Rows and roughly how far along a hidden order each lies, from 0 to 20
[ -1.4  -5.9  42.1  45.6 -10.8 -19.9  25.7   6.8 -24.4 -39.0  18.6  29.1
  25.0   2.4 -27.6  -5.0 -11.8  63.8   1.0  37.7 -22.9   9.0   7.1  29.9
 -25.7 -12.1 -14.2 -33.1  -8.5  12.9 -16.1   1.7 -30.5  25.1 -22.3  -8.4
   8.0  -9.7   2.8  -7.2  44.8 -11.1] : 19
[-37.8   5.8  26.3  34.8 -17.5 -12.2  14.3   5.8 -19.9 -33.3  -0.1  40.8
  12.8  22.3 -20.1  23.6  13.7   1.9   4.7  12.8   9.5 -17.4   3.4  25.9
 -28.8  -2.0 -10.2 -23.8   2.0   4.2   8.1  -4.4  12.6  24.9   5.0  -9.4
   5.8  -6.9  -1.4 -15.2  15.1   3.9] : 5
[-33.8   5.6  22.5  17.8 -19.8 -11.5  11.9   4.8 -16.0 -26.5  -2.0  27.0
   5.7  17.6  -9.6  10.4  21.2  -2.5  -2.2  11.3  12.7 -15.2   3.4  23.5
 -48.5   2.3  -9.7 -17.6  -2.2   5.4   3.3   0.5  12.9  19.1   9.7  -8.2
  -3.1  -6.9   0.2  -4.9  11.8  10.9] : 6
[ -2.8   5.1  25.6  24.3 -11.7 -13.0  24.7   2.0 -24.7 -32.8   8.4  23.6
  14.4   7.7 -14.3  -8.7   4.7  42.4  -7.5  28.9 -10.8   0.6   7.7  30.7
 -37.8  -4.4  -8.6 -28.4 -11.0  14.1  -2.9   5.8 -14.2  44.9  -2.6  -7.6
  -2.8  -8.7   3.8   4.5  27.8   4.7] : 13
[-12.6 -15.2  27.2  56.0  -7.1 -18.4  19.9  10.7 -19.7 -35.2  10.8  32.1
  23.6  11.1 -21.4   6.4  -3.9  51.8   7.8  24.6 -17.6  -0.9   1.3  26.6
 -42.9  -8.7 -19.2 -33.4  -4.1   4.9 -22.3  -3.9 -15.6  12.6 -19.8  -5.6
   6.6  -6.1  -0.8 -20.6  38.2 -19.3] : 18
[-23.0  -0.7  13.3  24.9  -6.5  -4.9  12.3   4.0 -19.5 -23.6  -4.1  21.5
   9.0  12.0  -5.3   1.7  22.7   9.6  -0.5   7.6   7.7 -10.0   1.8  19.9
 -44.3   4.3 -14.8 -17.2  -6.5   2.4  -2.3  -2.3  12.3  14.6   6.3  -4.8
  -7.2  -5.5   0.0  -2.9  17.0   7.0] : 10
[-28.1  26.5  30.5   2.2 -16.6  -9.5  18.3  -2.2 -23.2 -22.1   8.0  16.7
   5.1   6.0 -14.1  -1.0  29.9   6.7 -11.8  22.9  23.4 -17.3   5.7  13.9
  -1.3  -0.4   8.6 -19.8   1.7  10.9  21.6   8.1   9.0  33.9  18.5 -11.3
  -2.7  -8.1   0.8  12.0  13.0  22.7] : 0
[ 45.5  16.4  12.2 -13.8  -4.3   1.5  -2.1  -8.1   0.2  10.3  24.8 -15.8
   6.6 -28.3 -28.6 -12.4 -64.9  41.4  -0.5  34.2 -36.1  31.8  10.9 -12.8
  99.9 -15.6  16.2   0.0  -5.6   4.4  15.4  -1.3 -50.3   9.0 -19.2  -7.6
  27.3  -5.6   5.6   5.6   5.2 -21.5] : 20
[-11.6  15.9  39.5  32.0 -19.6 -17.1  16.1   1.9 -23.7 -33.1  19.3  34.8
  17.2   3.5 -37.7  14.0 -18.0  39.8   2.3  46.5  -3.1  -3.4   8.8  15.4
  24.1  -3.7  -0.7 -26.1  -3.7   5.2  16.9  -7.8 -13.6  35.3  -3.3 -16.8
  14.0 -12.8   0.6  -6.3  25.8  -5.0] : 10
[-18.8  20.2  48.3  28.5 -35.9 -20.7  24.0   1.8 -27.3 -51.6  16.3  44.5
  20.7   8.1 -27.7  11.6 -15.1  45.0  -3.6  48.5  -9.6  -4.0  14.9  34.1
  -7.1 -10.9  -3.3 -38.3  -6.6  17.3  14.6   0.5 -22.7  42.9  -3.9 -16.4
  12.7 -16.0   4.0  -3.7  30.2  -0.4] : 9
[ 22.9   8.2  -5.4 -20.1   3.6  -1.0  -5.7  -5.2   7.8  15.1  20.7 -10.8
  -1.9 -15.5  -0.2  -9.9  -9.6   1.5   2.7   8.9  -9.4  13.8  -2.2 -17.6
  66.7  -9.2  14.6  10.4   8.8  -2.0   6.2   3.2 -18.5   3.9 -14.1   0.8
  15.3   2.2   1.8  -7.7  -9.1 -13.7] : 11
[-26.1  -6.5  23.1  25.9 -14.5 -13.9  16.8   6.2 -16.9 -37.7  -5.1  29.9
  16.2  18.5  -9.0   7.9  12.1  11.7   0.7   6.5  -2.6  -6.6   4.2  33.8
 -68.5  -0.7 -19.1 -20.5  -7.0   9.0  -9.9  -0.2   2.5  14.0   0.5  -4.0
  -4.3  -6.4   1.4  -8.1  23.5   1.2] : 12
[ 27.0  17.6  20.1 -13.7  -0.9   1.9  13.2  -7.3  -5.2   1.9  22.0 -10.1
   8.3 -11.6  -6.1 -33.3 -12.0  69.4  -7.6  30.5 -28.8  18.2   9.0   5.5
  34.8 -12.5   5.9  -1.0  -6.7   0.0   4.3  16.9 -40.6  13.1  -5.5  -5.1
   5.9   0.6   5.9   1.4   5.0  -8.9] : 18
[-18.7  14.2  25.0   5.2 -12.0  -8.0  20.1  -2.2 -20.5 -25.7   0.3  17.7
   5.5   8.0  -4.8  -8.0  24.4  17.9 -12.0  12.5  12.7 -10.4   4.4  14.9
 -37.5   1.9  -2.7 -25.5  -6.6  13.3   8.8   7.4   4.1  22.7  14.6  -6.7
  -8.9  -7.9   2.7  12.6  14.4  21.4] : 6

[ -7.3  16.2   4.4  46.2  -4.7  -6.8   3.3   9.3  16.4  -0.6 -33.7   4.7
   3.7  11.9 -40.3 -12.9  32.8  -1.4   6.6  31.3  -1.1 -25.5  -9.7  30.7
  10.7  29.1  -8.6  12.5  -4.2  27.2  -8.6 -24.3   1.7  -5.0 -10.1 -38.1
  29.5   0.4  10.7 -12.9  10.9  -7.0  21.4  38.6   8.5   5.0  21.3   4.0
  -8.1 -29.9  -7.4  -7.3   8.6  25.2  14.5   2.3  24.0  -1.0   2.1   3.9
 -11.6 -60.6  -0.6  -1.9  12.6  16.5 -49.1 -54.0  -9.5] : 11
[ -3.8 -30.2  12.5  38.5   6.2 -42.0  -3.9   0.4 -13.3  -4.9  22.4  17.9
  -2.5   2.2 -56.5  -1.4  45.0 -13.1  19.5  16.6 -28.6  10.3 -38.6  19.2
 -37.4 -17.0 -21.9  22.2   9.1  -4.9  10.8  14.7 -17.3  -8.0 -10.9 -21.6
  -2.0   4.6 -72.7   6.5  16.2 -18.1  27.9  31.8  18.8  32.9  -7.2  -3.8
   0.0   3.3  -3.4 -70.7   5.8  37.4  10.7 -24.1  66.1   8.7  12.1   4.9
   2.5 -23.2   8.3  13.0   1.4 -12.9   4.5 -39.8  -0.3] : 0
[ 17.8 -39.4   6.7  12.0  -6.3  24.6 -12.7  21.5   3.2   9.1  22.8  10.4
   4.3   2.1   9.1  -7.2 -36.1  31.3 -44.9 -60.2  -3.0  -4.8   1.1 -12.2
   7.2  -2.4  -1.6 -13.3 -19.1 -23.3   9.0  -7.6 -38.2  21.9   5.4  -9.2
  30.8   3.7 -23.4 -41.3  -3.8  25.9   1.0  -7.8  -7.8  -8.3   8.9   2.4
  -4.9 -10.2   5.9   7.7  17.0   9.1  17.2  -4.2 -99.9  40.5  -2.3 -14.6
 -11.1  -1.2  10.1   2.5  -0.5   2.8  33.5  20.0  -4.3] : 1
[ 16.8  47.0  -4.9  20.9  -5.4  -8.0   1.1 -18.4 -50.1  18.4 -68.4  -8.8
  -4.1   3.6 -51.9   1.8 -40.6   1.8  -7.5  53.4  27.0 -14.4  12.4   6.6
  42.0  39.2   0.6   9.0 -15.1  11.9  -1.2  -8.6  42.2 -12.5  -8.2 -16.4
  48.6  -4.7  11.8 -29.9 -11.7 -10.8 -22.8  21.4  12.7  41.6   1.2 -10.1
  -6.3   3.3  -0.3 -42.2   2.0  43.1   2.1 -30.2  62.6  -1.4 -10.9   5.4
 -45.7 -49.8  24.5   5.1   9.5   4.6  -1.5 -54.3  -3.5] : 8
[ 15.9 -36.1  -8.1   0.6   3.8  18.1  -6.2  14.9  -4.0 -12.9   9.9   8.2
   4.4  -5.1   4.2  17.3 -22.3  19.6 -37.8 -45.3  12.2  -7.7 -13.3  -9.9
   8.0 -16.6 -26.8 -12.9 -14.4 -17.0   9.1  -4.1  -7.5   9.9   4.5  -1.8
  20.9   4.3 -32.6 -47.8  -8.8  19.0 -28.0 -13.2  -1.0  -6.5   8.1   3.3
  -2.6   7.7  14.0  -1.1   6.1  35.9   7.3 -15.7 -43.2  34.1  -1.0  -5.8
   4.4  28.6   7.1   1.1   0.4   7.5  59.9  12.6  -4.9] : 0
[  3.3  19.9   5.9  57.9   1.7 -20.8  -0.1  -3.8 -39.9  -8.4 -86.0   3.3
 -18.0  13.6 -20.3 -10.8  14.5 -10.0  -7.4  52.9  -1.8 -13.6 -13.2  12.8
  23.0  28.6  31.7   8.6  -4.3  21.9  -9.4  -8.8  -1.3 -17.7  -9.9 -23.9
  32.3  -3.7  16.5   1.2 -10.6 -17.1  22.4  53.6  13.3  16.4  14.9 -13.3
  -2.3  -9.3  -1.9 -21.9   6.5  39.1  16.2  -6.3  88.0  -0.1   6.1   4.3
 -14.0 -48.8   2.3   6.1  13.2   3.7 -55.2 -61.3  -7.9] : 15
[  6.0   5.1   6.9 -37.1  -5.5  30.5 -14.0   5.6  32.2 -11.7   2.2 -14.0
 -12.2  -1.1  41.7  -5.0 -16.2  16.2 -33.9   8.8  12.3  -3.7  13.5 -33.6
  21.9  18.1   5.1 -24.2 -12.6 -17.3 -11.2 -19.0  22.2   7.6  25.8  13.8
  18.7  -2.5  52.8   0.5 -14.0  12.8  -0.9  -9.4 -17.0 -20.6  10.3 -14.6
  -4.7   1.9   2.8  46.3  -2.5  14.9   6.2  17.8 -59.8  15.2 -13.6 -12.1
   3.0  35.8   0.3  -0.4  -0.2  -0.3 -28.7  28.6 -13.8] : 13
[ 10.2  16.1  -5.0 -10.7   1.7  23.3  -7.8  -0.9  33.3 -35.5 -41.5 -12.6
   2.8   8.5   3.3  20.9  49.7   5.2 -15.8  47.2  16.6   9.7  24.4  15.0
  57.1  22.3 -71.0   7.5 -14.2   7.5  -1.0 -20.3  38.6  -3.8  -3.8 -15.0
  34.2  -4.6  17.8  -6.3 -11.5   2.7  10.3  23.2   0.1  30.9  14.6  17.9
  -4.0   0.3  -4.6   8.7   0.6   1.9  20.0  -8.5 -15.4   7.1  -6.0 -10.5
 -20.7 -19.7   8.5  -6.8   8.5   9.4 -37.2 -33.8  -7.6] : 18
[  0.9   6.5  14.7 -20.0  -5.2  20.5 -18.4   2.5  -0.6  23.9 -18.7   1.4
 -22.0   8.8   7.3  10.5  -6.4   4.4 -21.6  32.1  -1.1  -5.7  -1.2 -43.9
  25.8   7.2  36.2 -26.6 -11.6 -17.0  -8.7  -9.2   8.2   7.7  20.0  23.0
  16.3   0.6  43.9  24.3 -19.2   6.1   6.1  -2.3  -4.6  -3.1 -14.2 -28.7
  -4.7  -5.2   3.6  28.9   3.4  25.9  10.9   2.8 -36.3  16.0 -17.4 -12.7
   2.2  20.8   8.8   6.7   3.4 -18.0 -36.8  17.0  -0.6] : 20
[ 33.4  -0.4  12.7  39.2   2.5 -23.8  -9.4 -15.5 -91.3  46.8 -10.4 -11.7
  -0.7  29.1 -77.7   6.2 -42.3  -9.6  23.1  28.1   1.7   9.0  14.9  -3.0
  15.5   3.7  27.7 -21.2  -2.4  -1.9 -11.0  16.5 -10.8  -4.0   6.2   4.8
  10.2  -6.1 -42.7   1.3 -18.8 -16.9   4.5 -54.6  -2.5  56.0 -26.3   8.4
   8.8  -3.9  -6.6 -54.2   1.5  48.1 -10.0 -18.3 -29.8  23.7  -6.5 -17.1
 -26.5 -55.8   8.9  10.3   3.8 -17.5  -6.9 -34.5   7.3] : 5
[-13.0   6.8 -18.9   4.6   7.6  56.5  -2.8   5.1  59.0 -55.9 -17.8 -15.3
   2.7 -14.9  43.6  22.4  70.8  -5.1 -53.3  23.9  25.7 -16.3  31.1  12.3
   0.7   4.0 -71.6  15.1   1.5  15.6   3.6 -12.4  55.9   4.4   5.5 -10.0
  11.8  -7.8  36.0  -9.1 -20.9  -2.9  -8.1  34.1  -3.3 -23.1  22.6   6.1
  -5.9   9.6   8.5  45.8   5.0  -1.2  24.7  13.8  42.3 -12.6  -0.9 -10.7
  -4.9  23.5  -4.3 -11.5   6.5  22.6 -10.3  -7.2  -5.2] : 9
